Below are the code and all the weights of a small trained network. Each question names an input and a class and asks about switching units off, where a switched-off unit gives its printed mean instead of its output.

import numpy as np


def w(rows, s, z=0):
    codes = np.array(rows[::2]) - 128.0
    scale = np.full(codes.shape[1], s)
    scale[-1] = z or s
    return codes * scale


def f(y):
    return y / 2 * (1 + np.tanh(0.7978845608 * (y + 0.044715 * y**3)))


def log_softmax(a):
    a = a - a.max(-1, keepdims=True)
    return a - np.log(np.exp(a).sum(-1, keepdims=True))


def net(x, mask):
    res = np.array(x, float).reshape(1, 5) / 4 @ E
    y = f(res @ A[0][:, :-1].T + A[0][:, -1])
    res = res + np.where(mask, y, B[0][:, -1]) @ B[0][:, :-1]
    return log_softmax(res[-1] @ U[:, :-1].T + U[:, -1])


A, B = {}, {}
E = w([
[129,127,127,135,124,123,119,127,124,121,135,125],'x0',
[129,127,128,131,130,125,128,128,128,129,127,128],'x1',
[129,125,130,143,127,122,134,128,130,128,130,121],'x2',
[154,119,174,30,178,88,125,44,96,224,187,4],'x3',
[87,191,201,62,123,32,254,212,39,75,248,193],'x4',
],0.0052)
A[0] = w([
[124,129,125,123,122,131,131,131,130,135,131,131,154],'neuron 0',
[125,131,130,129,125,129,126,125,128,127,129,128,96],'neuron 1',
[122,135,136,117,120,132,122,129,120,120,138,134,178],'neuron 2',
[143,110,87,184,115,185,44,67,163,152,41,53,150],'neuron 3',
[134,146,125,111,122,111,110,137,89,106,151,144,159],'neuron 4',
[125,131,135,128,124,100,141,150,113,115,166,136,149],'neuron 5',
[129,122,109,175,137,139,126,161,142,108,77,228,76],'neuron 6',
[132,139,125,50,107,118,188,164,113,113,197,194,162],'neuron 7',
[133,125,109,110,122,188,114,116,156,154,78,107,163],'neuron 8',
[131,130,142,33,155,132,107,65,121,185,153,2,5],'neuron 9',
[126,125,146,124,118,117,177,150,134,117,185,141,145],'neuron 10',
[115,142,119,150,107,164,119,152,133,88,102,183,77],'neuron 11',
[125,133,121,176,126,163,124,156,136,101,95,214,81],'neuron 12',
],0.012,0.0011)
B[0] = w([
[122,130,145,148,124,116,110,130,115,103,136,119,129],'neuron 0',
[142,125,126,134,129,123,139,134,135,138,138,133,127],'neuron 1',
[130,113,129,144,143,114,128,121,118,131,117,125,132],'neuron 2',
[76,172,196,117,227,70,170,167,67,111,103,254,255],'neuron 3',
[117,132,134,122,158,137,156,140,143,151,105,142,144],'neuron 4',
[118,137,137,115,169,136,122,123,121,138,103,164,154],'neuron 5',
[164,101,91,116,62,151,114,94,142,140,169,18,187],'neuron 6',
[96,130,165,169,199,104,120,113,105,121,78,208,202],'neuron 7',
[87,139,164,131,170,98,158,139,101,119,134,177,176],'neuron 8',
[182,94,57,145,3,186,103,118,188,117,165,21,206],'neuron 9',
[102,147,152,132,180,126,125,143,121,128,92,162,166],'neuron 10',
[154,109,106,104,92,138,117,104,155,151,156,48,170],'neuron 11',
[177,111,112,100,67,152,118,104,161,162,178,26,183],'neuron 12',
],0.0072,0.014)
U = w([
[87,158,197,137,237,88,142,165,86,117,90,253,253],'0',
[163,104,69,117,35,163,108,100,158,142,169,2,3],'1',
],0.0089,0.00057)

Each question gives the input, the list of numbers given to net, and the class t.
The units are the neurons (one row each of A and B). Each row of codes is followed by its name. A weight is (code - 128) times the scale printed after its matrix; where a second scale follows, it is the last column's (A, B and U).
mask holds one flag per neuron, in row order. A switched-off neuron (its flag False) gives its mean, the last column of its row in B, instead of its output. The means were averaged over made-up inputs and are rounded, as every weight is.
A unit's drop is (log p(t) with every unit on - log p(t) with that unit switched off) / (log p(t) with every unit on - log p(t) with every unit switched off).
The circuit of an input: a set's keep is (log p(t) with only the set's units on - log p(t) with every unit switched off) / (log p(t) with every unit on - log p(t) with every unit switched off). Starting from the 12 units with the biggest drops (on a tie, the unit counted first), units are removed one at a time, each time the one whose removal leaves the highest keep (on an exact tie, the one counted first), for as long as the keep stays at least 0.8.
circuit, biggest first: the units of the circuit, biggest drop first
top k neurons: the k neurons with the biggest drops, biggest first
drop of u: that unit's drop, to one decimal
input [-4,-1,1,-7,6], class 1: top 3 neurons -> neuron 3; neuron 6; neuron 12
input [-6,8,8,7,-7], class 0: top 3 neurons -> neuron 3; neuron 8; neuron 6
input [-4,-3,2,-7,-6], class 1: circuit, biggest first -> neuron 6
input [-8,5,6,-7,5], class 1: top 3 neurons -> neuron 3; neuron 6; neuron 12
input [-1,6,-2,-8,-7], class 1: top 4 neurons -> neuron 6; neuron 12; neuron 11; neuron 7
input [-8,-2,-3,7,-8], class 0: top 2 neurons -> neuron 3; neuron 8
input [7,6,-1,-5,-4], class 1: top 4 neurons -> neuron 6; neuron 12; neuron 7; neuron 11
input [-1,0,-5,8,6], class 1: top 2 neurons -> neuron 9; neuron 3
input [-8,-3,-2,5,-5], class 0: top 4 neurons -> neuron 3; neuron 6; neuron 12; neuron 8
input [7,-8,6,-2,-1], class 1: drop of neuron 7 -> 0.8
input [-3,-7,-6,2,-7], class 0: drop of neuron 3 -> 0.2
input [-1,2,-3,4,-8], class 0: drop of neuron 3 -> 2.5
